Below is a small trained network, with its code and all its weights. Each question gives an input and a class and asks what happens when units are switched off, that is, made to give their printed mean instead of their output.

import numpy as np


def w(rows, s, z=0):
    codes = np.array(rows[::2]) - 128.0
    scale = np.full(codes.shape[1], s)
    scale[-1] = z or s
    return codes * scale


def f(y):
    return y / 2 * (1 + np.tanh(0.7978845608 * (y + 0.044715 * y**3)))


def log_softmax(a):
    a = a - a.max(-1, keepdims=True)
    return a - np.log(np.exp(a).sum(-1, keepdims=True))


def net(x, mask):
    res = np.array(x, float).reshape(1, 6) / 4 @ E
    y = f(res @ A[0][:, :-1].T + A[0][:, -1])
    res = res + np.where(mask, y, B[0][:, -1]) @ B[0][:, :-1]
    return log_softmax(res[-1] @ U[:, :-1].T + U[:, -1])


A, B = {}, {}
E = w([
[125,132,127,125,129,130,132,130,127,131,129,129],'x0',
[131,125,128,125,135,128,129,128,128,128,135,128],'x1',
[42,59,141,122,130,250,117,90,245,103,137,133],'x2',
[186,120,127,16,99,135,221,124,130,35,5,245],'x3',
[127,130,128,128,128,131,131,125,124,127,125,128],'x4',
[101,80,230,80,11,137,41,254,93,166,175,183],'x5',
],0.011)
A[0] = w([
[105,130,145,118,118,127,142,124,122,142,141,140,63],'N0',
[167,136,86,86,170,128,214,60,143,63,37,160,131],'N1',
[131,129,115,108,135,116,146,100,127,112,106,135,76],'N2',
[87,116,181,178,70,129,45,194,121,195,211,85,139],'N3',
[60,67,133,125,123,248,121,97,231,107,127,124,180],'N4',
[130,160,112,168,169,123,129,98,146,144,132,89,165],'N5',
[207,164,114,134,133,16,123,152,38,145,120,123,243],'N6',
[140,132,116,130,150,129,117,148,114,157,148,140,35],'N7',
[153,135,89,89,160,120,185,82,149,79,63,141,137],'N8',
[157,97,161,56,65,131,152,175,133,94,72,213,59],'N9',
[198,178,128,138,117,28,140,146,51,149,124,120,233],'N10',
[112,123,150,154,93,136,95,176,122,161,173,106,108],'N11',
[127,122,137,128,138,130,131,120,138,110,142,124,71],'N12',
[136,117,124,129,123,115,112,103,119,147,134,121,64],'N13',
[145,131,152,77,96,144,139,164,132,103,91,174,67],'N14',
[130,147,86,185,185,119,143,84,140,133,134,66,185],'N15',
[136,142,149,147,121,90,100,158,101,157,174,104,93],'N16',
[113,131,126,136,153,158,127,140,135,121,139,132,3],'N17',
[129,106,134,112,132,132,133,120,105,138,122,125,93],'N18',
[112,118,152,146,113,133,101,175,122,143,163,111,140],'N19',
[144,119,140,74,83,144,149,147,117,95,88,192,75],'N20',
[161,169,97,114,157,134,214,66,145,63,54,159,121],'N21',
[131,108,181,82,75,141,125,184,107,115,116,186,73],'N22',
[119,153,66,204,185,132,150,68,139,151,158,52,188],'N23',
[121,145,99,210,179,118,120,93,139,157,181,62,189],'N24',
],0.012)
B[0] = w([
[151,119,138,126,124,128,138,142,120,175,127,129,125],'N0',
[185,109,137,179,195,195,112,143,103,97,203,170,253],'N1',
[143,114,120,140,146,137,125,124,134,176,131,140,146],'N2',
[121,66,141,154,196,158,55,169,84,182,179,178,237],'N3',
[67,74,138,119,120,170,101,59,246,122,122,172,227],'N4',
[108,159,151,136,90,99,143,114,151,137,102,119,183],'N5',
[195,195,118,118,135,75,147,207,15,123,133,74,253],'N6',
[115,103,92,124,131,143,104,113,109,132,132,134,128],'N7',
[174,114,136,158,138,169,133,135,122,114,180,157,219],'N8',
[74,183,111,80,62,73,200,82,157,113,55,74,204],'N9',
[184,182,125,146,127,76,130,192,23,116,141,81,243],'N10',
[126,112,111,146,152,153,87,163,108,134,160,144,177],'N11',
[128,142,158,128,136,134,113,138,119,115,134,126,124],'N12',
[135,142,139,118,117,122,112,124,136,136,133,117,126],'N13',
[101,154,120,97,106,95,137,96,136,110,91,102,169],'N14',
[95,157,145,99,78,89,185,111,158,119,81,100,212],'N15',
[110,114,143,112,144,107,108,159,107,170,129,115,170],'N16',
[123,155,164,116,142,114,108,121,119,126,114,138,125],'N17',
[144,129,158,147,118,136,117,144,109,117,136,130,124],'N18',
[120,127,148,131,142,113,93,149,125,167,133,130,171],'N19',
[97,166,139,129,89,99,189,106,166,118,82,88,183],'N20',
[182,85,149,167,184,177,95,150,112,119,186,166,237],'N21',
[85,159,126,91,98,74,134,109,141,149,78,89,180],'N22',
[83,171,116,77,61,70,156,87,147,106,53,90,231],'N23',
[70,141,119,70,70,85,146,113,131,146,62,93,222],'N24',
],0.012,0.027)
U = w([
[143,205,116,103,68,37,183,137,83,109,47,56,209],'0',
[43,114,136,90,56,132,156,45,222,94,32,136,246],'1',
[246,158,121,203,187,176,169,164,49,69,212,138,2],'2',
[157,60,133,185,180,254,141,67,197,64,199,221,28],'3',
[163,113,138,142,211,111,38,221,35,196,211,127,91],'4',
[63,27,139,143,197,202,18,136,175,203,183,207,65],'5',
],0.008,0.005)

Each question gives the input, the list of numbers given to net, and the class t.
The units are the neurons (one row each of A and B). Each row of codes is followed by its name. A weight is (code - 128) times the scale printed after its matrix; where a second scale follows, it is the last column's (A, B and U).
mask holds one flag per neuron, in row order. A switched-off neuron (its flag False) gives its mean, the last column of its row in B, instead of its output. The means were averaged over made-up inputs and are rounded, as every weight is.
A unit's drop is (log p(t) with every unit on - log p(t) with that unit switched off) / (log p(t) with every unit on - log p(t) with every unit switched off).
unit that matters most: the unit with the biggest drop
k most important neurons: the k neurons with the biggest drops, biggest first
drop of u: that unit's drop, to one decimal
input [1,5,0,8,5,-6], class 2: most important neuron -> N4
input [4,4,5,1,-6,8], class 1: 3 most important neurons -> N9, N22, N1
input [4,-8,-7,5,-5,0], class 2: 3 most important neurons -> N23, N1, N24
input [-7,-4,1,-1,6,-4], class 1: 2 most important neurons -> N6, N10
input [1,4,5,7,8,1], class 1: 3 most important neurons -> N9, N20, N3
input [0,-5,1,2,2,-8], class 3: 2 most important neurons -> N6, N10
input [-4,-5,-1,-1,3,1], class 4: 2 most important neurons -> N9, N23
input [5,-3,1,2,8,-1], class 3: 2 most important neurons -> N6, N10
input [-3,-7,1,-4,3,-3], class 1: 2 most important neurons -> N6, N10
input [3,-1,-6,0,1,2], class 4: 2 most important neurons -> N23, N9
input [-4,-6,1,1,-2,-1], class 3: 2 most important neurons -> N6, N10
input [0,6,3,-6,-1,0], class 1: drop of N21 -> 0.2
input [-2,0,2,-6,0,8], class 5: drop of N6 -> 0.1
input [-4,-3,7,-6,7,7], class 5: drop of N1 -> 0.0
input [7,4,0,8,-2,-5], class 2: unit that matters most -> N4
input [-5,-2,-7,0,-1,2], class 4: drop of N9 -> 0.1
